Below is a small trained network, with its code and all its weights. Each question gives an input and a class and asks what happens when units are switched off, that is, made to give their printed mean instead of their output.

import numpy as np


def w(rows, s, z=0):
    codes = np.array(rows[::2]) - 128.0
    scale = np.full(codes.shape[1], s)
    scale[-1] = z or s
    return codes * scale


def norm(h):
    return h / np.sqrt((h * h).mean(-1, keepdims=True) + 1e-5)


def f(y):
    return y / 2 * (1 + np.tanh(0.7978845608 * (y + 0.044715 * y**3)))


def log_softmax(a):
    a = a - a.max(-1, keepdims=True)
    return a - np.log(np.exp(a).sum(-1, keepdims=True))


def net(x, mask):
    res = np.array(x, float).reshape(1, 8) / 4 @ E
    u = 0
    for l in range(2):
        y = f(norm(res) @ A[l][:, :-1].T + A[l][:, -1])
        res = res + np.where(mask[u : u + 6], y, B[l][:, -1]) @ B[l][:, :-1]
        u += 6
    return log_softmax(norm(res)[-1] @ U[:, :-1].T + U[:, -1])


A, B = {}, {}
E = w([
[147,193,78,149,110,180,211],'x0',
[192,132,201,184,201,241,138],'x1',
[125,127,127,129,128,130,127],'x2',
[131,132,138,123,131,117,136],'x3',
[129,130,128,128,131,128,129],'x4',
[98,140,141,120,141,129,137],'x5',
[151,76,99,63,254,188,153],'x6',
[133,117,113,138,119,141,116],'x7',
],0.0076)
A[0] = w([
[111,199,117,216,71,86,135,176],'L0N0',
[116,146,197,169,140,72,4,157],'L0N1',
[84,73,90,88,141,28,58,148],'L0N2',
[90,102,182,183,86,148,108,78],'L0N3',
[166,92,114,30,209,139,89,254],'L0N4',
[82,117,2,139,145,87,191,126],'L0N5',
],0.0095,0.0042)
B[0] = w([
[165,136,199,77,231,192,41,244],'L0N0',
[58,58,112,163,22,68,194,219],'L0N1',
[111,63,81,35,214,228,136,237],'L0N2',
[181,168,157,137,96,94,236,156],'L0N3',
[50,122,74,67,76,90,126,255],'L0N4',
[99,192,126,231,52,2,160,216],'L0N5',
],0.0087,0.0076)
A[1] = w([
[193,92,168,174,75,44,214,66],'L1N0',
[129,210,145,137,144,55,3,4],'L1N1',
[129,125,64,139,120,196,222,120],'L1N2',
[175,116,172,179,175,143,126,163],'L1N3',
[180,254,105,138,175,160,186,139],'L1N4',
[45,8,123,85,137,123,74,157],'L1N5',
],0.0099,0.0044)
B[1] = w([
[80,208,57,114,158,47,200,164],'L1N0',
[41,141,1,67,204,156,93,157],'L1N1',
[82,206,50,129,99,65,57,162],'L1N2',
[126,69,88,220,85,146,214,149],'L1N3',
[153,73,156,76,160,111,65,176],'L1N4',
[224,173,212,208,148,172,96,251],'L1N5',
],0.0094,0.011)
U = w([
[208,103,232,133,130,226,136,254],'0',
[100,137,77,10,141,175,76,152],'1',
[96,151,112,140,19,85,248,83],'2',
],0.013,0.00059)

Each question gives the input, the list of numbers given to net, and the class t.
The units are the neurons (one row each of A and B). Each row of codes is followed by its name. A weight is (code - 128) times the scale printed after its matrix; where a second scale follows, it is the last column's (A, B and U).
mask holds one flag per neuron, layer by layer. A switched-off neuron (its flag False) gives its mean, the last column of its row in B, instead of its output. The means were averaged over made-up inputs and are rounded, as every weight is.
A unit's drop is (log p(t) with every unit on - log p(t) with that unit switched off) / (log p(t) with every unit on - log p(t) with every unit switched off).
The circuit of an input: a set's keep is (log p(t) with only the set's units on - log p(t) with every unit switched off) / (log p(t) with every unit on - log p(t) with every unit switched off). Starting from all 12 units, units are removed one at a time, each time the one whose removal leaves the highest keep (on an exact tie, the one counted first), for as long as the keep stays at least 0.8.
circuit, biggest first: the units of the circuit, biggest drop first
unit that matters most: the unit with the biggest drop
top k neurons: the k neurons with the biggest drops, biggest first
top k neurons in layer l: the k neurons of layer l with the biggest drops, biggest first
drop of u: that unit's drop, to one decimal
input [8,-2,-5,-2,6,1,0,-2], class 1: top 2 neurons in layer 0 : [L0N1, L0N0]
input [-1,4,4,-7,6,7,-5,4], class 2: circuit, biggest first : [L0N3]
input [-8,4,5,-6,-4,-6,0,4], class 2: top 2 neurons in layer 1 : [L1N0, L1N4]
input [7,-4,-6,-3,-4,-3,0,3], class 1: top 2 neurons in layer 0 : [L0N1, L0N0]
input [1,1,-4,-6,2,6,-6,7], class 0: top 2 neurons : [L0N0, L0N5]
input [7,7,-7,0,-6,-8,6,2], class 1: top 2 neurons in layer 1 : [L1N2, L1N5]
input [5,-7,-5,-5,5,-3,-1,2], class 1: top 3 neurons : [L0N1, L0N0, L1N1]
input [2,-2,1,-8,-6,4,-2,0], class 1: top 2 neurons : [L1N1, L0N0]
input [2,-8,4,-5,8,-4,-1,-1], class 1: top 2 neurons : [L0N1, L0N5]
input [-4,2,-2,-2,3,-3,0,-1], class 2: top 2 neurons in layer 0 : [L0N1, L0N0]
input [-5,-1,-3,3,-4,-4,-2,2], class 0: top 2 neurons : [L0N2, L1N5]
input [1,-4,-1,-3,-7,-8,8,7], class 2: top 4 neurons : [L0N5, L0N0, L1N4, L1N1]
input [3,-1,0,7,5,-1,-2,-3], class 1: top 2 neurons : [L1N1, L1N5]
input [7,7,-3,0,-8,-3,5,-7], class 1: circuit, biggest first : [L1N2]
input [-4,-2,0,3,-6,0,-1,0], class 0: top 2 neurons : [L1N5, L0N2]
input [-5,4,-8,0,5,-1,0,3], class 2: top 2 neurons : [L0N1, L0N0]
input [-1,-8,7,4,1,1,-2,-4], class 0: top 2 neurons : [L0N2, L1N5]
input [2,-3,1,0,-4,-5,2,-6], class 2: drop of L0N5 : 0.8
input [0,-3,-2,1,-3,-7,-2,7], class 0: drop of L0N2 : 0.4
input [6,-7,-4,-5,-1,0,-4,-2], class 1: drop of L1N1 : 0.0
input [-2,4,-6,5,-2,-3,-5,-3], class 2: unit that matters most : L0N1
